Here is a tiny trained network, its code and every weight. The questions are about switching its units off for an input and a class, where a switched-off unit gives its printed mean instead of its output.

import numpy as np


def w(rows, s, z=0):
    codes = np.array(rows[::2]) - 128.0
    scale = np.full(codes.shape[1], s)
    scale[-1] = z or s
    return codes * scale


def norm(h):
    return h / np.sqrt((h * h).mean(-1, keepdims=True) + 1e-5)


def f(y):
    return y / 2 * (1 + np.tanh(0.7978845608 * (y + 0.044715 * y**3)))


def log_softmax(a):
    a = a - a.max(-1, keepdims=True)
    return a - np.log(np.exp(a).sum(-1, keepdims=True))


def net(x, mask):
    res = np.array(x, float).reshape(1, 6) / 4 @ E
    u = 0
    for l in range(2):
        y = f(norm(res) @ A[l][:, :-1].T + A[l][:, -1])
        res = res + np.where(mask[u : u + 3], y, B[l][:, -1]) @ B[l][:, :-1]
        u += 3
    return log_softmax(norm(res)[-1] @ U[:, :-1].T + U[:, -1])


A, B = {}, {}
E = w([
[141,4,144,125,178],'x0',
[204,147,178,40,107],'x1',
[255,132,52,177,171],'x2',
[134,138,120,164,72],'x3',
[111,180,86,102,72],'x4',
[188,192,236,130,190],'x5',
],0.0055)
A[0] = w([
[86,108,242,170,137,43],'0.n0',
[186,115,148,140,158,3],'0.n1',
[191,95,254,51,96,134],'0.n2',
],0.0092,0.0057)
B[0] = w([
[71,125,179,247,233,157],'0.n0',
[155,47,67,205,222,125],'0.n1',
[119,161,21,49,148,252],'0.n2',
],0.011,0.0044)
A[1] = w([
[94,132,146,101,213,11],'1.n0',
[245,91,84,156,181,52],'1.n1',
[96,64,159,179,166,4],'1.n2',
],0.011,0.0039)
B[1] = w([
[43,71,95,249,122,151],'1.n0',
[240,80,87,175,159,254],'1.n1',
[131,96,195,144,56,158],'1.n2',
],0.011,0.0053)
U = w([
[241,57,79,177,196,180],'0',
[169,206,170,151,58,160],'1',
[163,136,110,147,83,5],'2',
[127,103,154,121,80,2],'3',
[129,196,100,3,157,228],'4',
[64,153,202,192,221,83],'5',
[26,93,50,111,111,159],'6',
[89,43,218,203,114,123],'7',
],0.017,0.0052)

Each question gives the input, the list of numbers given to net, and the class t.
The units are the neurons (one row each of A and B). Each row of codes is followed by its name. A weight is (code - 128) times the scale printed after its matrix; where a second scale follows, it is the last column's (A, B and U).
mask holds one flag per neuron, layer by layer. A switched-off neuron (its flag False) gives its mean, the last column of its row in B, instead of its output. The means were averaged over made-up inputs and are rounded, as every weight is.
A unit's drop is (log p(t) with every unit on - log p(t) with that unit switched off) / (log p(t) with every unit on - log p(t) with every unit switched off).
The circuit of an input: a set's keep is (log p(t) with only the set's units on - log p(t) with every unit switched off) / (log p(t) with every unit on - log p(t) with every unit switched off). Starting from all 6 units, units are removed one at a time, each time the one whose removal leaves the highest keep (on an exact tie, the one counted first), for as long as the keep stays at least 0.8.
units of the circuit, in order: the units of the circuit, biggest drop first
unit that matters most: the unit with the biggest drop
k most important neurons: the k neurons with the biggest drops, biggest first
top k neurons in layer l: the k neurons of layer l with the biggest drops, biggest first
input [6,6,3,4,5,5], class 4: 2 most important neurons -> 0.n2, 0.n0
input [-5,-4,-4,1,-8,2], class 7: 3 most important neurons -> 1.n2, 0.n2, 1.n0
input [1,0,-5,-5,-7,-4], class 7: unit that matters most -> 1.n2
input [1,2,-7,-7,-8,-7], class 7: 2 most important neurons -> 0.n0, 1.n2
input [1,-1,0,-6,7,0], class 4: units of the circuit, in order -> 0.n0, 1.n1, 1.n0
input [-2,-4,-1,6,1,2], class 1: units of the circuit, in order -> 0.n2, 1.n0, 1.n1
input [-4,-2,1,-4,1,8], class 5: units of the circuit, in order -> 1.n0, 1.n1
input [4,5,-2,-7,-2,-8], class 4: units of the circuit, in order -> 0.n0, 1.n0, 1.n1
input [0,-4,-3,7,-4,2], class 7: 2 most important neurons -> 1.n2, 0.n2
input [1,-1,0,1,-6,2], class 7: units of the circuit, in order -> 0.n0, 1.n2
input [2,5,4,-4,6,3], class 4: top 2 neurons in layer 0 -> 0.n2, 0.n0
input [8,6,-3,2,-8,1], class 6: top 2 neurons in layer 1 -> 1.n0, 1.n1
input [2,8,-1,-3,-5,4], class 4: 2 most important neurons -> 0.n2, 1.n1
input [1,-4,2,3,7,8], class 1: 3 most important neurons -> 0.n2, 1.n1, 0.n0
input [-7,-7,1,3,1,2], class 1: 3 most important neurons -> 0.n2, 0.n0, 1.n0
input [-8,-4,-4,-6,2,-6], class 4: 3 most important neurons -> 1.n0, 0.n0, 1.n1
input [8,2,-5,-7,6,8], class 6: units of the circuit, in order -> 0.n2, 1.n0, 0.n0
input [3,-5,-4,5,7,3], class 5: top neuron in layer 1 -> 1.n1
input [5,-6,1,2,-4,8], class 7: units of the circuit, in order -> 1.n2, 1.n0
input [8,-7,-2,-2,5,4], class 7: units of the circuit, in order -> 1.n2
input [-4,3,2,6,-2,4], class 4: units of the circuit, in order -> 0.n2, 1.n1
input [4,-1,1,8,-1,-7], class 6: 3 most important neurons -> 1.n1, 0.n0, 0.n1
input [0,-8,-3,-2,-3,0], class 7: 2 most important neurons -> 1.n2, 0.n2
